Below are the code and all the weights of a small trained network. Each question names an input and a target symbol and asks about switching units off, where a switched-off unit gives its printed mean instead of its output.

import numpy as np


def w(rows, s, z=0):
    codes = np.array(rows[::2]) - 128.0
    scale = np.full(codes.shape[1], s)
    scale[-1] = z or s
    return codes * scale


def f(y):
    return y / 2 * (1 + np.tanh(0.7978845608 * (y + 0.044715 * y**3)))


def softmax(a):
    e = np.exp(a - a.max(-1, keepdims=True))
    return e / e.sum(-1, keepdims=True)


def log_softmax(a):
    a = a - a.max(-1, keepdims=True)
    return a - np.log(np.exp(a).sum(-1, keepdims=True))


def net(x, mask):
    ids = ['βγδεζηλξπστφω'.index(c) for c in x.split()]
    T = len(ids)
    res = E[ids] + P[:T]
    q, k, v = (res @ M[0].T for M in (Q, K, V))
    z = softmax(np.where(np.tri(T) > 0, q @ k.T / 3**0.5, -1e9)) @ v
    res = res + np.where(mask[0], z, O[0][:, -1]) @ O[0][:, :-1]
    y = f(res @ A[0][:, :-1].T + A[0][:, -1])
    res = res + np.where(mask[1:13], y, B[0][:, -1]) @ B[0][:, :-1]
    return log_softmax(res[-1] @ U[:, :-1].T + U[:, -1])


Q, K, V, O, A, B = {}, {}, {}, {}, {}, {}
E = w([
[142,124,130],'β',
[139,126,128],'γ',
[144,125,130],'δ',
[146,125,129],'ε',
[122,212,93],'ζ',
[123,83,254],'η',
[42,87,52],'λ',
[119,25,135],'ξ',
[130,243,83],'π',
[75,21,61],'σ',
[159,124,108],'τ',
[78,192,28],'φ',
[192,118,115],'ω',
],0.016)
P = w([
[36,171,208],'0',
[58,154,193],'1',
[68,165,174],'2',
[79,164,155],'3',
[109,160,143],'4',
[125,155,122],'5',
[137,149,110],'6',
[153,147,90],'7',
[170,140,73],'8',
[187,138,56],'9',
[195,131,32],'10',
[223,125,20],'11',
[223,116,8],'12',
[247,111,2],'13',
],0.0059)
Q[0] = w([
[190,98,247],'H0',
[142,254,41],'H0',
[145,175,97],'H0',
],0.015)
K[0] = w([
[108,186,251],'H0',
[243,132,7],'H0',
[189,130,73],'H0',
],0.011)
V[0] = w([
[2,2,165],'H0',
[86,215,51],'H0',
[214,105,196],'H0',
],0.0087)
O[0] = w([
[254,101,33,2],'H0',
[53,86,109,210],'H0',
[187,199,209,101],'H0',
],0.0088,0.0039)
A[0] = w([
[150,143,250,169],'N0',
[184,132,129,152],'N1',
[139,127,114,149],'N2',
[79,227,89,22],'N3',
[128,138,127,116],'N4',
[79,192,112,55],'N5',
[133,208,132,229],'N6',
[109,103,102,141],'N7',
[120,179,90,126],'N8',
[119,33,123,3],'N9',
[169,30,176,183],'N10',
[77,123,197,139],'N11',
],0.012,0.0049)
B[0] = w([
[125,207,57,253],'N0',
[55,110,156,185],'N1',
[78,126,118,138],'N2',
[173,66,174,243],'N3',
[132,126,125,126],'N4',
[154,111,158,227],'N5',
[255,139,98,247],'N6',
[145,141,95,182],'N7',
[131,65,158,172],'N8',
[240,181,157,149],'N9',
[122,73,203,211],'N10',
[91,199,161,219],'N11',
],0.008,0.0057)
U = w([
[124,128,123,80],'β',
[126,121,121,41],'γ',
[120,127,126,125],'δ',
[123,134,116,135],'ε',
[84,115,234,27],'ζ',
[197,148,169,191],'η',
[132,130,38,69],'λ',
[153,30,188,123],'ξ',
[59,186,114,132],'π',
[169,65,101,66],'σ',
[128,124,118,125],'τ',
[66,51,125,252],'φ',
[100,255,57,191],'ω',
],0.0094,0.0031)

Each question gives the input, a string of symbols that net reads in full, and the target symbol t.
The units are the heads (3 rows each of Q, K, V and O) and the neurons (one row each of A and B). Each row of codes is followed by its name. A weight is (code - 128) times the scale printed after its matrix; where a second scale follows, it is the last column's (O, A, B and U).
mask holds one flag per unit, heads first, then neurons. A switched-off unit (its flag False) gives its mean, the last column of its rows in O or B, instead of its output. The means were averaged over made-up inputs and are rounded, as every weight is.
A unit's drop is (log p(t) with every unit on - log p(t) with that unit switched off) / (log p(t) with every unit on - log p(t) with every unit switched off).
The circuit of an input: a set's keep is (log p(t) with only the set's units on - log p(t) with every unit switched off) / (log p(t) with every unit on - log p(t) with every unit switched off). Starting from the 12 units with the biggest drops (on a tie, the unit counted first), units are removed one at a time, each time the one whose removal leaves the highest keep (on an exact tie, the one counted first), for as long as the keep stays at least 0.8.
circuit, biggest first: the units of the circuit, biggest drop first
unit that matters most: the unit with the biggest drop
top k neurons: the k neurons with the biggest drops, biggest first
drop of u: that unit's drop, to one decimal
input ε ω ω ω φ λ δ ω γ ω π λ, target λ: circuit, biggest first	(H0 N7)
input δ ω ω δ π δ τ η φ ω ω π, target η: unit that matters most	N6
input π π ε, target π: circuit, biggest first	(H0 N11 N3)
input ω π ζ δ β γ ω ω ω ω ε ω η τ, target ω: circuit, biggest first	(H0 N3 N10 N0)
input τ η ξ γ η, target η: top 2 neurons	(N0 N10)
input ω ω ω ω β τ η σ π ε π, target ζ: circuit, biggest first	(H0 N3)
input π ω ω η π ω ω η ε δ π ε ω ζ, target η: circuit, biggest first	(H0 N6 N3)
input ω ω δ, target ω: circuit, biggest first	(H0 N0 N3 N10)
input η η γ ζ π δ ω π ω ω η δ, target ω: top 2 neurons	(N3 N10)
input δ η φ λ ω β ω π, target η: circuit, biggest first	(N6 N3 H0)
input ω ω τ, target ω: drop of H0	0.5
input π η φ ω ω ω ω γ, target ω: drop of H0	0.6
input π ξ τ φ ω ω ε η ε ω ω ε, target ω: drop of N10	0.2
input σ ω η ζ ω ω ω δ τ π η π η, target η: top neuron	(N0)
input β σ ω η λ β ω ζ, target η: top 2 neurons	(N6 N3)
